Below are the code and all the weights of a small trained network. Each question names an input and a target symbol and asks about switching units off, where a switched-off unit gives its printed mean instead of its output.

import numpy as np


def w(rows, s, z=0):
    codes = np.array(rows[::2]) - 128.0
    scale = np.full(codes.shape[1], s)
    scale[-1] = z or s
    return codes * scale


def norm(h):
    return h / np.sqrt((h * h).mean(-1, keepdims=True) + 1e-5)


def f(y):
    return y / 2 * (1 + np.tanh(0.7978845608 * (y + 0.044715 * y**3)))


def softmax(a):
    e = np.exp(a - a.max(-1, keepdims=True))
    return e / e.sum(-1, keepdims=True)


def log_softmax(a):
    a = a - a.max(-1, keepdims=True)
    return a - np.log(np.exp(a).sum(-1, keepdims=True))


def net(x, mask):
    ids = ['ΔΣΩεηθλπ'.index(c) for c in x.split()]
    T = len(ids)
    res = E[ids] + P[:T]
    u = 0
    for l in range(2):
        q, k, v = (norm(res) @ M[l].T for M in (Q, K, V))
        z = softmax(np.where(np.tri(T) > 0, q @ k.T / 2**0.5, -1e9)) @ v
        res = res + np.where(mask[u], z, O[l][:, -1]) @ O[l][:, :-1]
        u += 1
        y = f(norm(res) @ A[l][:, :-1].T + A[l][:, -1])
        res = res + np.where(mask[u : u + 8], y, B[l][:, -1]) @ B[l][:, :-1]
        u += 8
    return log_softmax(norm(res)[-1] @ U[:, :-1].T + U[:, -1])


Q, K, V, O, A, B = {}, {}, {}, {}, {}, {}
E = w([
[144,126,125],'Δ',
[76,119,149],'Σ',
[187,74,135],'Ω',
[77,148,138],'ε',
[121,143,69],'η',
[72,167,141],'θ',
[153,253,144],'λ',
[107,178,112],'π',
],0.028)
P = w([
[155,82,118],'0',
[188,82,148],'1',
[170,157,173],'2',
[155,165,189],'3',
[139,189,173],'4',
[125,108,194],'5',
[178,98,158],'6',
[138,217,97],'7',
[156,127,167],'8',
[130,69,197],'9',
[160,57,175],'10',
[159,74,186],'11',
[172,114,123],'12',
[223,3,179],'13',
],0.0062)
Q[0] = w([
[1,197,70],'L0H0',
[89,147,155],'L0H0',
],0.006)
K[0] = w([
[56,180,1],'L0H0',
[66,227,121],'L0H0',
],0.0041)
V[0] = w([
[103,99,15],'L0H0',
[88,251,164],'L0H0',
],0.017)
O[0] = w([
[45,125,163,255],'L0H0',
[162,121,7,164],'L0H0',
],0.017,0.007)
A[0] = w([
[71,103,202,145],'L0N0',
[78,76,111,252],'L0N1',
[81,80,56,36],'L0N2',
[212,112,164,46],'L0N3',
[78,1,95,98],'L0N4',
[54,112,136,98],'L0N5',
[91,156,160,81],'L0N6',
[36,171,38,34],'L0N7',
],0.0092,0.0014)
B[0] = w([
[88,156,8,171],'L0N0',
[103,163,75,179],'L0N1',
[131,156,35,182],'L0N2',
[60,112,217,136],'L0N3',
[141,202,77,167],'L0N4',
[86,157,89,174],'L0N5',
[143,134,74,143],'L0N6',
[58,114,14,254],'L0N7',
],0.013,0.0079)
Q[1] = w([
[254,236,143],'L1H0',
[10,106,48],'L1H0',
],0.0064)
K[1] = w([
[113,247,192],'L1H0',
[88,25,116],'L1H0',
],0.012)
V[1] = w([
[177,158,134],'L1H0',
[126,253,106],'L1H0',
],0.028)
O[1] = w([
[81,150,176,63],'L1H0',
[170,254,204,248],'L1H0',
],0.022,0.011)
A[1] = w([
[122,144,136,105],'L1N0',
[91,99,1,245],'L1N1',
[88,218,153,129],'L1N2',
[7,129,83,59],'L1N3',
[86,126,107,80],'L1N4',
[152,36,134,118],'L1N5',
[94,142,128,131],'L1N6',
[199,204,191,251],'L1N7',
],0.014,0.0025)
B[1] = w([
[94,112,164,133],'L1N0',
[235,105,16,249],'L1N1',
[20,119,104,210],'L1N2',
[12,9,158,193],'L1N3',
[117,88,129,142],'L1N4',
[169,186,26,128],'L1N5',
[103,94,136,143],'L1N6',
[201,16,204,196],'L1N7',
],0.015,0.012)
U = w([
[163,71,132,215],'Δ',
[148,209,137,225],'Σ',
[138,10,78,74],'Ω',
[154,141,83,5],'ε',
[70,146,88,214],'η',
[169,131,105,49],'θ',
[166,113,99,20],'λ',
[168,112,103,3],'π',
],0.013,0.0022)

Each question gives the input, a string of symbols that net reads in full, and the target symbol t.
The units are the heads (2 rows each of Q, K, V and O) and the neurons (one row each of A and B). Each row of codes is followed by its name. A weight is (code - 128) times the scale printed after its matrix; where a second scale follows, it is the last column's (O, A, B and U).
mask holds one flag per unit, layer by layer, with each layer's heads first. A switched-off unit (its flag False) gives its mean, the last column of its rows in O or B, instead of its output. The means were averaged over made-up inputs and are rounded, as every weight is.
A unit's drop is (log p(t) with every unit on - log p(t) with that unit switched off) / (log p(t) with every unit on - log p(t) with every unit switched off).
The circuit of an input: a set's keep is (log p(t) with only the set's units on - log p(t) with every unit switched off) / (log p(t) with every unit on - log p(t) with every unit switched off). Starting from the 12 units with the biggest drops (on a tie, the unit counted first), units are removed one at a time, each time the one whose removal leaves the highest keep (on an exact tie, the one counted first), for as long as the keep stays at least 0.8.
circuit, biggest first: the units of the circuit, biggest drop first
k most important neurons: the k neurons with the biggest drops, biggest first
k most important neurons of layer l: the k neurons of layer l with the biggest drops, biggest first
drop of u: that unit's drop, to one decimal
input Ω η η Ω Ω π, target Ω: 2 most important neurons	L0N4, L1N3
input Ω η Ω Δ η Σ η λ Δ, target Σ: circuit, biggest first	L0H0, L1N1
input λ λ η, target Σ: circuit, biggest first	L1H0
input Σ ε Σ, target Σ: circuit, biggest first	L1H0, L1N1, L0N7, L0N4
input Σ λ ε, target Σ: 2 most important neurons	L1N1, L0N7
input Ω η Σ, target Ω: 2 most important neurons of layer 0	L0N4, L0N2
input η η η η η Ω η η η η η η Δ η, target η: 2 most important neurons	L0N7, L1N1
input Ω Σ η θ Δ η η η Ω Ω Ω η Ω, target Δ: 2 most important neurons of layer 0	L0N7, L0N3
input Ω Ω Δ, target Ω: 3 most important neurons of layer 1	L1N2, L1N5, L1N1
input η π η η η η Ω ε η Ω Ω Ω ε, target Ω: 2 most important neurons of layer 1	L1N3, L1N1
input η λ η Σ η ε η Σ Ω η Δ, target Δ: 3 most important neurons of layer 0	L0N7, L0N3, L0N4
input η η η Ω η Δ Ω λ η Ω Ω π, target Ω: 3 most important neurons	L1N3, L0N4, L1N1
input Σ λ Σ, target Σ: 2 most important neurons of layer 1	L1N1, L1N3
input λ Ω Ω θ, target Ω: circuit, biggest first	L1H0
input Ω Ω η η, target Ω: 2 most important neurons	L1N3, L0N4
input η η η Ω Ω ε η η Ω η η η η η, target η: 2 most important neurons of layer 0	L0N7, L0N0
input λ η λ η η η η θ Δ λ Ω, target Σ: drop of L1N3	0.1
input λ π η η η Ω Ω Δ, target Ω: drop of L1N0	0.0
input Σ η Ω ε Σ ε Ω λ η Ω Ω ε, target Ω: drop of L1N3	0.2
input η Ω η θ η η η Ω, target Δ: most important neuron	L1N7
